161, 163, 115, 87, 52, 121, 65
125, 61, 74, 154, 56, 135, 102
70, 67, 128, 162, 117, 133, 65
127, 56, 100, 46, 124, 103, 135
63, 64, 107, 66, 154, 138, 156
56, 135, 66, 111, 143, 58, 100
52, 127, 177, 76, 62, 103, 127
112, 139, 103, 53, 70, 82, 131
132, 71, 168, 58, 138, 79, 51
60, 126, 112, 85, 66, 127, 147
=>
127, 56, 100, 46, 124, 103, 135
125, 61, 74, 154, 56, 135, 102
63, 64, 107, 66, 154, 138, 156
70, 67, 128, 162, 117, 133, 65
132, 71, 168, 58, 138, 79, 51
60, 126, 112, 85, 66, 127, 147
52, 127, 177, 76, 62, 103, 127
56, 135, 66, 111, 143, 58, 100
112, 139, 103, 53, 70, 82, 131
161, 163, 115, 87, 52, 121, 65

50, 36, 124, 58, 45, 119, 54, 122, 103, 81, 28, 50, 25, 82, 81, 158
84, 134, 66, 32, 11, 180, 47, 39, 45, 121, 151, 74, 113, 184, 29, 178
58, 109, 144, 85, 37, 58, 43, 169, 179, 120, 103, 61, 115, 69, 119, 45
71, 145, 55, 116, 71, 93, 63, 63, 180, 82, 153, 74, 145, 117, 150, 71
=>
50, 36, 124, 58, 45, 119, 54, 122, 103, 81, 28, 50, 25, 82, 81, 158
58, 109, 144, 85, 37, 58, 43, 169, 179, 120, 103, 61, 115, 69, 119, 45
84, 134, 66, 32, 11, 180, 47, 39, 45, 121, 151, 74, 113, 184, 29, 178
71, 145, 55, 116, 71, 93, 63, 63, 180, 82, 153, 74, 145, 117, 150, 71

36, 134, 135, 39, 170, 79, 67, 145, 63, 68, 186, 26, 88, 184, 173
59, 178, 84, 80, 40, 113, 102, 154, 117, 78, 77, 89, 108, 114, 21
55, 70, 26, 74, 85, 148, 119, 78, 53, 168, 118, 102, 166, 57, 57
=>
55, 70, 26, 74, 85, 148, 119, 78, 53, 168, 118, 102, 166, 57, 57
36, 134, 135, 39, 170, 79, 67, 145, 63, 68, 186, 26, 88, 184, 173
59, 178, 84, 80, 40, 113, 102, 154, 117, 78, 77, 89, 108, 114, 21

88, 111, 103, 95, 113, 101, 96, 103, 123, 97
124, 118, 122, 99, 102, 101, 102, 102, 74, 114
88, 70, 111, 111, 105, 96, 172, 99, 51, 99
63, 69, 126, 104, 105, 103, 104, 108, 118, 80
=>
63, 69, 126, 104, 105, 103, 104, 108, 118, 80
88, 70, 111, 111, 105, 96, 172, 99, 51, 99
88, 111, 103, 95, 113, 101, 96, 103, 123, 97
124, 118, 122, 99, 102, 101, 102, 102, 74, 114

86, 71, 84, 101, 115, 103, 178
64, 91, 93, 114, 101, 104, 165
67, 79, 91, 108, 106, 102, 163
107, 169, 114, 155, 27, 149, 72
84, 170, 145, 184, 16, 162, 81
=>
86, 71, 84, 101, 115, 103, 178
67, 79, 91, 108, 106, 102, 163
64, 91, 93, 114, 101, 104, 165
107, 169, 114, 155, 27, 149, 72
84, 170, 145, 184, 16, 162, 81

135, 140, 40, 89, 33, 169, 119, 134, 152, 123, 117
35, 131, 74, 133, 169, 23, 149, 69, 20, 136, 54
36, 165, 112, 135, 90, 50, 146, 81, 31, 169, 41
99, 65, 102, 62, 189, 131, 111, 139, 115, 39, 80
68, 125, 56, 160, 90, 69, 118, 88, 64, 174, 73
92, 49, 151, 177, 49, 80, 39, 74, 86, 136, 100
71, 69, 179, 100, 136, 84, 82, 98, 72, 81, 68
=>
92, 49, 151, 177, 49, 80, 39, 74, 86, 136, 100
99, 65, 102, 62, 189, 131, 111, 139, 115, 39, 80
71, 69, 179, 100, 136, 84, 82, 98, 72, 81, 68
68, 125, 56, 160, 90, 69, 118, 88, 64, 174, 73
35, 131, 74, 133, 169, 23, 149, 69, 20, 136, 54
135, 140, 40, 89, 33, 169, 119, 134, 152, 123, 117
36, 165, 112, 135, 90, 50, 146, 81, 31, 169, 41

96, 91, 78, 86, 90, 72, 91, 109, 105, 153, 155
78, 121, 118, 118, 112, 115, 92, 116, 137, 91, 91
102, 117, 124, 121, 117, 127, 51, 73, 107, 119, 120
63, 140, 130, 129, 117, 121, 93, 163, 188, 46, 45
124, 135, 149, 145, 133, 146, 47, 63, 118, 71, 69
167, 61, 58, 55, 71, 63, 74, 123, 69, 63, 62
=>
167, 61, 58, 55, 71, 63, 74, 123, 69, 63, 62
96, 91, 78, 86, 90, 72, 91, 109, 105, 153, 155
102, 117, 124, 121, 117, 127, 51, 73, 107, 119, 120
78, 121, 118, 118, 112, 115, 92, 116, 137, 91, 91
124, 135, 149, 145, 133, 146, 47, 63, 118, 71, 69
63, 140, 130, 129, 117, 121, 93, 163, 188, 46, 45
---
115, 103, 113, 110, 106, 109, 108, 113, 114, 114
144, 101, 138, 129, 107, 76, 110, 140, 143, 56
154, 72, 149, 146, 106, 94, 115, 152, 155, 88
175, 69, 167, 156, 106, 73, 114, 171, 175, 47
132, 70, 128, 121, 113, 113, 119, 130, 132, 115
160, 54, 154, 148, 99, 103, 107, 157, 160, 98
51, 131, 55, 61, 91, 131, 83, 53, 50, 157
51, 132, 56, 65, 84, 124, 76, 54, 51, 148
125, 59, 124, 124, 140, 131, 155, 125, 126, 147
=>
115, 103, 113, 110, 106, 109, 108, 113, 114, 114
154, 72, 149, 146, 106, 94, 115, 152, 155, 88
132, 70, 128, 121, 113, 113, 119, 130, 132, 115
51, 131, 55, 61, 91, 131, 83, 53, 50, 157
125, 59, 124, 124, 140, 131, 155, 125, 126, 147

71, 114
100, 125
55, 121
165, 67
133, 51
69, 109
146, 48
=>
71, 114
55, 121
133, 51
146, 48

80, 86, 56, 125, 64, 58, 65, 76, 60, 130, 89, 55, 166
76, 121, 137, 108, 115, 109, 112, 107, 102, 114, 128, 137, 83
68, 102, 118, 74, 116, 110, 116, 110, 104, 124, 105, 127, 147
81, 135, 119, 122, 79, 63, 68, 77, 60, 120, 148, 110, 108
142, 64, 52, 160, 89, 107, 100, 104, 117, 79, 53, 52, 97
71, 116, 164, 82, 151, 150, 150, 134, 142, 77, 115, 174, 96
=>
80, 86, 56, 125, 64, 58, 65, 76, 60, 130, 89, 55, 166
68, 102, 118, 74, 116, 110, 116, 110, 104, 124, 105, 127, 147
142, 64, 52, 160, 89, 107, 100, 104, 117, 79, 53, 52, 97

134, 101, 135, 58, 56, 65, 100, 32, 69
118, 138, 89, 132, 134, 155, 45, 97, 74
94, 133, 108, 77, 77, 119, 44, 103, 79
47, 124, 138, 70, 70, 68, 134, 136, 127
157, 93, 29, 47, 45, 109, 102, 126, 133
91, 86, 44, 116, 117, 122, 105, 160, 138
=>
134, 101, 135, 58, 56, 65, 100, 32, 69
94, 133, 108, 77, 77, 119, 44, 103, 79
157, 93, 29, 47, 45, 109, 102, 126, 133

174, 64, 94, 110, 77, 26
67, 172, 137, 67, 98, 107
100, 129, 150, 115, 105, 95
119, 56, 108, 168, 79, 99
78, 83, 122, 115, 190, 157
32, 120, 103, 92, 150, 181
101, 135, 103, 70, 90, 78
74, 88, 117, 114, 164, 153
85, 135, 95, 57, 82, 95
77, 159, 114, 54, 102, 99
=>
174, 64, 94, 110, 77, 26
100, 129, 150, 115, 105, 95
78, 83, 122, 115, 190, 157
101, 135, 103, 70, 90, 78
85, 135, 95, 57, 82, 95

101, 138, 120, 124, 69, 99, 61, 129, 86, 112, 42, 102, 82, 46, 65, 91
59, 63, 20, 120, 108, 26, 141, 102, 142, 107, 163, 106, 89, 130, 50, 130
=>
101, 138, 120, 124, 69, 99, 61, 129, 86, 112, 42, 102, 82, 46, 65, 91

115, 89, 169
97, 119, 88
106, 79, 75
66, 161, 73
155, 130, 63
55, 54, 122
70, 65, 99
=>
115, 89, 169
106, 79, 75
155, 130, 63
70, 65, 99
